Each row is followed by its class number.
[  55 -243  153  396  -23  -74   62  228  583  151 -164   91  -80  -64
 -149  -68 -265  -25   58  -92   25  151   47  241  315    5 -268    1
 -188 -107  353 -282 -158  -11   70  -79   68]	5
[-120 -358   73  216  262 -247  116  -94   68  -80   91  340 -331    0
 -222  -85 -599 -193   51  253   79   78  181  234  174  333 -214   84
 -181   85  -27  -41 -295 -205 -326 -196    5]	3
[   6    6   86  -76 -274  381 -139 -206    2  389  -60  225  -47  128
   69 -346  686  267   20  -67  280  -33 -191  271  -46  269 -116 -173
  -35   13 -128 -189  156  135  156 -162  153]	1
[  -9  -75  -17 -321  225  166 -208    4 -327  192 -410 -346  563  171
   40  118 -111  506 -198 -368  123 -119   72 -820 -393 -520  243 -418
  109 -258  -89  -23  144  -41  291   49  106]	7
[  41 -184  234 -150  226  101  136 -639  257  -17 -295 -255 -199 -319
  299  -43 -419 -417   69  -56  176  214  277 -359  104  -63 -136 -316
  126   21  248 -153   58   -8   -2  -55  207]	0
[   2 -142  107  253  112  -50  -39 -214  -30 -226 -240  -18  529  180
  106   64   28  171  101   94  312 -454   48 -241 -149 -458   69 -277
 -169   55  -67 -136  -79 -146   -3   26  118]	1
[ 129  140  120 -241 -117   93   -9  241 -149  303 -262 -195  112   52
   39  241  -92  163 -252 -120  -81 -115  109 -199    5  127   83 -223
   40 -123  -20 -169   19 -292  -82 -169  274]	3
[-401  324   76 -363  131 -187  227 -246 -254   14  -97  134   12 -219
  218  244  -26 -322  -15  217 -140  369  -10 -426   35   10  289  -19
  436 -323  155   35  171   48  -80   -9   66]	4
[ 263 -487  214  271   58    5  181 -243  321  -47 -106  -55  -32 -292
 -331  121  224  205  119   25  118 -235   72  -10   56  -41  644   16
 -169  483  295 -450   53 -219  -54   73  853]	1
[  67 -460 -289  405  190   82  -43 -117  517  105  -28 -495 -196 -122
 -118 -293 -504  172  -75   94  127 -101  -13  157  276  190  -86  102
 -221  -21  172  299 -142 -108  164  196    1]	0
[-226 -380  198   -3  411 -112  -16  155  -67  343  258   26   61  123
  -91    8  -13  469 -558  -37  123 -268 -207 -899 -333 -355  122  -95
   14  -64  -45    3    3  166  130  282  -41]	2
[ 112   44   23  -30  -38  220  -78  -37  -54   24  -18  181   29  195
   -9  -81  137  169  367  -17 -186 -211  -11  -84  -59 -223 -123 -318
  123  386  200  286 -129   20  -66   89  191]	11
[-289   12   40  211  186 -214  133 -187 -220   32  282 -183 -117  -19
 -228 -270 -279  300   72 -136   79 -271 -391  -28  357 -229   88   55
  -49  251 -107  259   84 -161   22  227  -67]	1
[ -73 -215  109  202   12  278 -481  -43  291   69 -404  247  196  298
  306  193  340  335  -93   72  235 -255  -31  -33 -221  -80  209 -257
 -265 -124   53 -278 -261  166  101  118  243]	2
[ -45  -12  364 -284 -193 -356   56  -82 -204 -157  238 -186  370  101
   72   33 -572 -168  120    9 -143  187  124 -208   82 -249 -196  -68
 -152 -388  291 -111   70 -130  117 -233  -27]	11
[  52  162  350 -511 -359  176 -148  -54 -123 -220   98  235  135  155
   89 -145  178 -430 -114  -89  206  285  134 -189 -142  -10 -203 -167
  211  -31  444 -306  222   30  203 -341  387]	10
[-142   40   17  325   -9  -72  135  -35  529 -348 -372  440   53   80
 -110  137  205 -111   56  295  196 -186  274   79 -112 -115  280  -30
  -75 -108   53   25 -503  170  -59   56 -219]	5
[  61  278 -165 -291  -57 -165   10  -84  251 -288  204   17 -255 -170
   53  -91  207 -291    4 -129   93  191 -157 -204  450   82   86  356
  161  -55  120  305  259  -20  113  -61  100]	9
[-133 -223  -44  529  109 -273   51  -86  146  -60  413  -73 -315  -32
 -366 -453  161  280 -106 -199  156 -182 -289   89   94 -117  212  325
 -177  207 -200   46 -132  137  147  103  126]	1
[  51  129   63 -308   51  -52 -184 -352 -113 -242 -183   34   28 -325
  636  134 -136 -395  168   60 -165  633  -10 -118  551  -28   13  154
  -79 -320   38  -28 -153   24  -78 -124  350]	2
[ 166  -87   29  160  -82  304   92  466   86  288 -120  151   22    0
  -14  -55   51 -393 -104  202 -143 -105  163  284 -286  215 -252  155
   63  152   -9 -156 -395  156 -404  -14  -76]	10
[ 116  -53  -35  150    1 -525  508   48  425 -181 -173   28  -61 -474
 -380  250 -356 -356  185  -92 -432  398   75  114  202    7  200  328
  116  -25  194 -265  183  -60   57  200  -21]	2
[  43  115  -30 -466  -99  174  -54   67 -132   73 -115  -11 -135  -94
 -147   76  152  -25 -197   51 -111   75   38  -73  209 -118  296  -21
    7   81   92  275  103  -17   66   98   61]	8
[-144  -61 -185 -130  147  220   49 -441 -152  193 -234 -317  383 -329
  309  -31 -429  114   99  -30  241   39  121 -288  310  -53   63 -429
  -25 -405  157  224    6  -52  200 -124   25]	1
[ 150   50  333  150   75  -30  -13  165 -494  -66   71  143  198  388
 -356   50  -94  358 -209 -313  -60 -204   68 -604 -253 -394   63  155
  146  -29 -156 -122 -465 -330 -163  233  158]	0
[-160  -16   11   92  113 -140  -36  -45   39  -70 -579  -56  209   75
  227  -51   14 -301   39   44  184  -81    9 -286   24 -291 -129 -201
   59 -182  -45 -134  -93  -94  -90  -33  -37]	10
[ -27   29  106   78  -59  227  -65   29 -231  153  -25  120  312  163
   94   61  195  311  -45  -15   23 -319  -96  -74  -23   12  212 -118
  -62  -42 -124   -4 -151  -16  -65   32  307]	5
[ 258  -38  320  -57    9  330 -254 -224   62 -267  368    2  -98  194
  194   64  -25  204  209 -184  -30 -132  -21 -419  227  252  -45  171
  213   64  384  113 -457  -82  -86  180  563]	4
[ 128  -32  310  141  -78   54  138 -104  113 -196  -58  465   93  246
  -56  -86   89  168   30  203  -81 -161  176   83 -281 -206 -172 -296
  -56  435  -34  -29 -318  109 -104  -58  232]	8
[  12  229   68   85  -67 -224   83  -22 -147 -192  176   90   98  -20
 -100    3 -106  -67  -21 -232 -217  172  299 -202 -393 -495 -101    8
  170  -51 -130  -35  -56  358    3 -138 -141]	11
[ 167  438   80  119 -189  206  -36  -47 -277  -72   15   33   59   92
   15  136  262   92   86  -61  -35 -100  140   27   16 -374  108 -211
  -10  172  -60  199  125  -69 -109  -85  267]	0
[  87   63 -105 -143  -51  109   43  -31  107 -250  288 -341  -72  -69
   73   68 -285   16  365 -356    7 -280  -68  373  365  133 -144 -127
  177  154   27  288  -69  -78   93   -9 -151]	5
[ 138  293  405 -431   73  255 -123  254 -280   64   67   14  346  218
  253   48 -111   16 -153  -84 -308  542  376 -351 -552 -588 -152 -176
  117  -24  188 -194 -224   83  -29 -112   -3]	7
[-111  327 -510 -139  284 -434   10   24  502   29 -133 -464 -442 -292
  200 -146 -590 -525 -686   -7 -209  252  -57 -856  308   50  110  345
   66 -336  122  698  166   91  228   98  159]	9
[-111   94 -168  204  -61  -46  295 -205 -156 -282 -267   91  503 -207
  -81  -79 -138 -442  180 -186  207  -98   85  -66  338 -156 -196 -181
  187  -92   40  -86  382 -221   16  121 -390]	1
[ 255  224 -191  -94 -360  124  -55  247 -132  124  -85  289  126  121
 -325  -62  501   96 -225  107 -175 -239   73 -343 -279 -287  -33   -7
  116  260   15  342  237  151  -55    8  211]	10
[ 117 -164  234  237   79   92   34 -193   98  147  242  113 -238  169
  -92  -36   20  292  175   62  -87 -297  -13  336  -41   60 -121  113
 -128  253 -229   38 -301   62 -231  157   40]	8
[  60 -291  255  159   94 -107  269 -264  188  160  167   50 -254 -234
  -62 -209  712  338 -210  -25  514 -171 -323 -463  112 -271  245 -230
 -156  118 -155  -31   38  227  358 -145  467]	2
[ 263 -120   18  -41 -219  138 -213  192  229  388  101  -92  -47  175
 -183 -244  100  388 -128 -128 -150 -307   -8 -122 -439  -36 -325  -14
  148  448  172  -73  164  173  -81 -187  544]	10
[ 110    5  -76 -329   43 -185 -166  -77 -417  -23   29 -388  131  -44
   18  123 -349   91 -156  -55 -408   64  161 -463  249  -99  -19   76
   99 -136   28  198  216 -313 -142   -4  464]	6
[ -45 -457 -112  233  104 -124  -68 -159  -93  430  602 -448   26  -91
 -218 -267 -578  172   72 -235  -19 -335 -215 -189  191   82 -395  493
  137 -338  -76  205  251  251 -122   33  131]	1
[  38 -158   21  475   23  -10  207  -68  201 -450 -276  -35  293   -9
 -124 -176   23 -250  475 -350  258   60  -11  295   52 -161 -136 -262
  146  170  114 -354  238 -134  226  -18   -4]	4
[ 308  210  -78  158  -84  -70  250  164  421 -188   26 -459    0  -70
    9  -28 -249 -224  375 -107 -166  169  218  584  425   40 -317  162
 -156 -123  -40  177  -64 -277  -46  -32 -477]	7
[ 149  -66  174   66   -7  135    3  -25  324  -68  -97  -34  198   73
  258  -87 -263 -207  -95  101 -125  147  147 -150 -173 -281  -50  171
  -15  101  144  -45  -27    3 -261   62  208]	7
[  42  -61    1  100   52 -235  -46 -196  193  108  310 -230 -239  -57
 -121   10 -218  554  301   71 -638   19  -38   42   -9  182  207  182
 -151  181  211  194 -263   92   27  281  217]	10
[   6  199  185  217  137   64   80  356 -154 -356 -159  139  330  174
  -78  126  -49   -7 -317 -349  176  378  148 -364   76 -357   38 -146
  240 -302   61 -229  103 -262  183   58  140]	10
[ -90 -109   80 -232  -24   68 -209   67  -92  -29  -69  -13  385  165
   75 -103 -284 -286   43   -1 -118   14  307  -68  224 -100 -406 -359
   48 -247  437    6   38  -57   96 -140  169]	9
[ 316 -124   -9  223    3 -273  133  104  166 -405  -91  102  193   -2
 -220  270 -248  -45  -22  -72 -150  -41  270 -206  -99 -286   50   31
  -84  174  129 -126  -24 -342  -62  101   85]	6
[-179  -72  217  168  276   35  270   41  131 -113 -100 -193 -130 -223
    5   16 -770 -381 -212   55  154  143  263  -64  319 -127 -120 -300
   -2 -147  151  141 -218  142   37  -77  -63]	3
[-287   46  228 -444  132 -102  -29  161 -294  -45 -464  -54  395  231
  136  184 -522 -106 -157  -56  -49  329  282 -639 -278 -310 -229 -742
  270 -433  343 -159   68 -111  262 -169 -107]	10
[  -9 -321  161  171   50  -85  -34  171   52  181   91  176   34  133
 -248 -151 -122   43 -339 -147   36    2   19 -567 -276 -111  -71   86
   45  -62  105 -150  211  152  -28 -110  356]	4
[  18  228   24  158 -138  158   52  -87  -21  -40  -36  162   55   17
 -161 -112  371    9  -69 -164  -30  -39  150  416  102  142  250  -62
 -133  100   -1 -215 -200 -165  176  140   68]	8
[-112  -47  136 -423  185   87 -240  308   53  -41 -129 -280  204  348
 -188 -114  158   36 -514 -115  428 -168   19 -679    0    8  198 -175
    2 -228  280  -89  329 -259  390  -16  228]	1
[-147 -331  269 -289   94 -238  -23 -120  184  -45 -150  103  110  -24
   50 -367 -306 -431 -287  139  104  219  -62 -454 -195  -75 -396 -170
   41  146  426 -387  171  198  304 -120  234]	9
[ -70   71  -32  107 -303 -248   72 -316  -78 -426 -247  394  363   60
 -253   91  -57  -55  166  248 -202 -105  255 -297 -179 -295  170  160
  135  -54  172  104 -178  -17 -186  167  -91]	4
[-317  314  -91   29   29 -592 -132  -18 -353 -554  273  191  230   39
   87  168   84 -122   92  122 -295  393 -241  162  -33   18   24  678
  339  -39    8 -470   66 -294 -149  235 -256]	4
[  90  263  -91 -355    5  131  -94  143 -347  -21  -68    2  455   41
   32  121  100  185 -369 -267  -64  406  182 -532 -466 -526  215   76
  408 -134   -2 -180  363 -176   67   36   44]	11
[ 270    9  223  151   47  135  -64  -37  156 -237  -34  255  -33   63
   51  202   49 -112  253  -94  -93  288  245  183  190  176  259  278
  -98 -251   -2 -135 -331    0 -154  -90  562]	9
[  28 -434  496 -290  271  236  -57  317   11  296 -202  270 -179   39
  296  228 -265 -334 -383   78   96  332  127  118 -145  226  -49 -295
 -285  -12   95 -620 -430 -128  -64 -106   10]	9
[-202  -75  411 -527  284  136 -209  188 -200  -32 -110  128  330  380
  -69   92 -507   15 -117  -28   -1   45  313 -286 -173 -232 -280 -273
  105 -244  244  -99 -412   -2   96   52 -317]	4
[ 106 -221  256 -356   45 -263  -69   86  -27  -68  -97  137  233  376
   92  133  250 -214  -91  240 -111 -202   29 -199 -708 -628   55 -321
  -94  149   46 -207 -348  -64  228   45  163]	10
[  83 -163  -94  317  147 -147 -111 -402   77 -363  439  174 -106  -17
 -190  -94 -417  429  299 -300 -188 -213 -100 -211  178   24  236  355
 -193  152  -85  411 -416  262   51  293  157]	11
[-156  -70  141   75   49 -231 -256  -68  156 -200 -315  389  113  246
  224  335 -433  -15   83  334  -74  -53  204   31  -17  -28 -175 -119
 -174 -296   51  -43 -476  137 -198 -162  136]	10
[ 228  -38  253 -123  118  105   26  -55  351 -226  -63  -18   -2   56
  194  253 -381 -192 -191   78    6   78  380 -198   24 -386 -194 -217
   72 -168  181  169 -406   36   90   16  213]	2
[-306 -226 -118   53  160 -134  -65 -432  322  -89  185 -330 -327 -262
  398 -150 -136 -109  -55   26  156   89 -245  240  888  271   81  181
 -116 -200    2  136  245 -254  -56  161  -51]	1
[  16   92  494   79  120   26  -59  -92 -258 -183 -213  290  132  173
   57  114   35  243   83 -134   36  493   89 -226 -302 -200  149 -210
  -23 -121   77 -538 -467  -35  206  -59  360]	2
[ 104 -123  325   48   24  -84  216  642   11  186  255   31  -54  141
 -115 -111 -572 -363 -720  139 -290  165  124 -249 -269 -223 -329  339
   54   22 -145   32   40  145 -426 -120  128]	0
[ -80  190  -22 -147  214  235   67  384 -142 -154 -115 -111 -406   -6
 -309 -131  289 -162 -230   30   -9  186  -26 -617  -16 -162  422  134
  318   91  -14  582  -40  321  -37  215   37]	10
[ 171  -56 -104 -608 -260  -76 -251 -192   53  418  474  113  -10 -166
  -31 -151 -109  104 -355 -335 -429  173   99 -321 -348  162 -166  317
  183  -92  202 -149   71  353  234 -146  367]	5
[  34  271  -97 -217  -25 -291 -104 -145   93 -150 -267  259  264   46
  274    2   86  -82  157  -43 -120  229  -58 -100 -126 -195 -195 -141
   41  -14   47 -134  -45   -8  244 -220  157]	4
[  -9  133  238   67   39 -195  103 -142   86  -40 -544  407   95   -6
  240  218   69 -189  -88   23    6  247  159  -58 -218 -133  100 -216
  -64   37  -59 -634 -155 -223 -108 -122  176]	11
[  11  472  -59 -273 -144   67  132   83   -9   69  -48  410  216  -23
  -49  -88  425  -55 -146   69 -170  139  171  241  -71   87 -105   66
  144  173  -98 -157  168  -62 -100  -29 -219]	1
[  56   18   40   40  -86  253   28  219  -89  -37  -40  -11   86   93
 -143  107  -10  386  -91 -334   63 -147   44 -351   34 -159  158  -31
  257 -129 -151  246   -8   32 -156   46    1]	2
[  25 -178  144   26  160  133  -29 -190  162 -139 -154  316  -24  123
  106  142 -255 -300  359  -60   13  223  229  376  -43   62  123 -265
 -226  -20  144 -168 -268 -127   49  -32   94]	7
[-136  -56   19   55  233 -321  248  194 -403 -199  -55  -80  380  105
 -166   22 -206 -203 -223   21   -7 -209  -48 -182 -122 -560  -89 -159
   82  155 -191  -87   17 -398   41  261 -365]	5
[-118   33   97  194  125   46  118 -165 -224 -459 -119   84  485  224
  -55  -79   71  -46  261 -192  102  -83  136   19 -274 -237  157 -430
  104  260   94 -318   85 -358  154  199  -87]	1
[-194  -50  -77   62 -182   24 -108  242 -122  -75  -93   43  586  239
 -122 -106 -142  351 -172 -359  486 -168 -125  -43 -468 -423 -201 -310
  166  -12   18 -327  272  -15  301 -227 -349]	7
[ -37 -212  278   47  174   29 -179   91  297  124 -273 -124  239  -75
  313  388 -544 -193 -352  185 -166  162  435 -254 -109 -163  -55 -126
  -14 -319  500 -436 -317   45  -92  -23  360]	4
[ -28  151  161 -315   -1  372  -11   12 -377   11   98 -385  120 -203
  349  203  270   76 -117  -55  108 -108  126 -237  278   26  203 -180
  348  -36  -99   17  247    1 -341 -203  324]	3
[ 105 -188   61   60  134   28   -1 -134  142 -362 -498  274  -48  123
   -4  232  -42    9  118  205 -102  -25  112  -18  -33   94  299 -206
  -48  170  -10   23 -405 -125  -29  201  380]	10
[ 101   22  244    4  188  331  111 -245 -234 -210   34 -285  590   -9
  172   85   98  485  199 -423  202 -163  214 -377 -101 -336  338 -455
   93  -36   66 -185 -283 -222  203  130   33]	0
[ 195  356   87  -53  -37  194   53  225  -46  192  -62   81 -139  132
  130  153 -325  113 -198  225 -168  238  159  171  -14  119 -105  -74
 -181 -172  -63  317 -553  -97    0 -111    7]	9
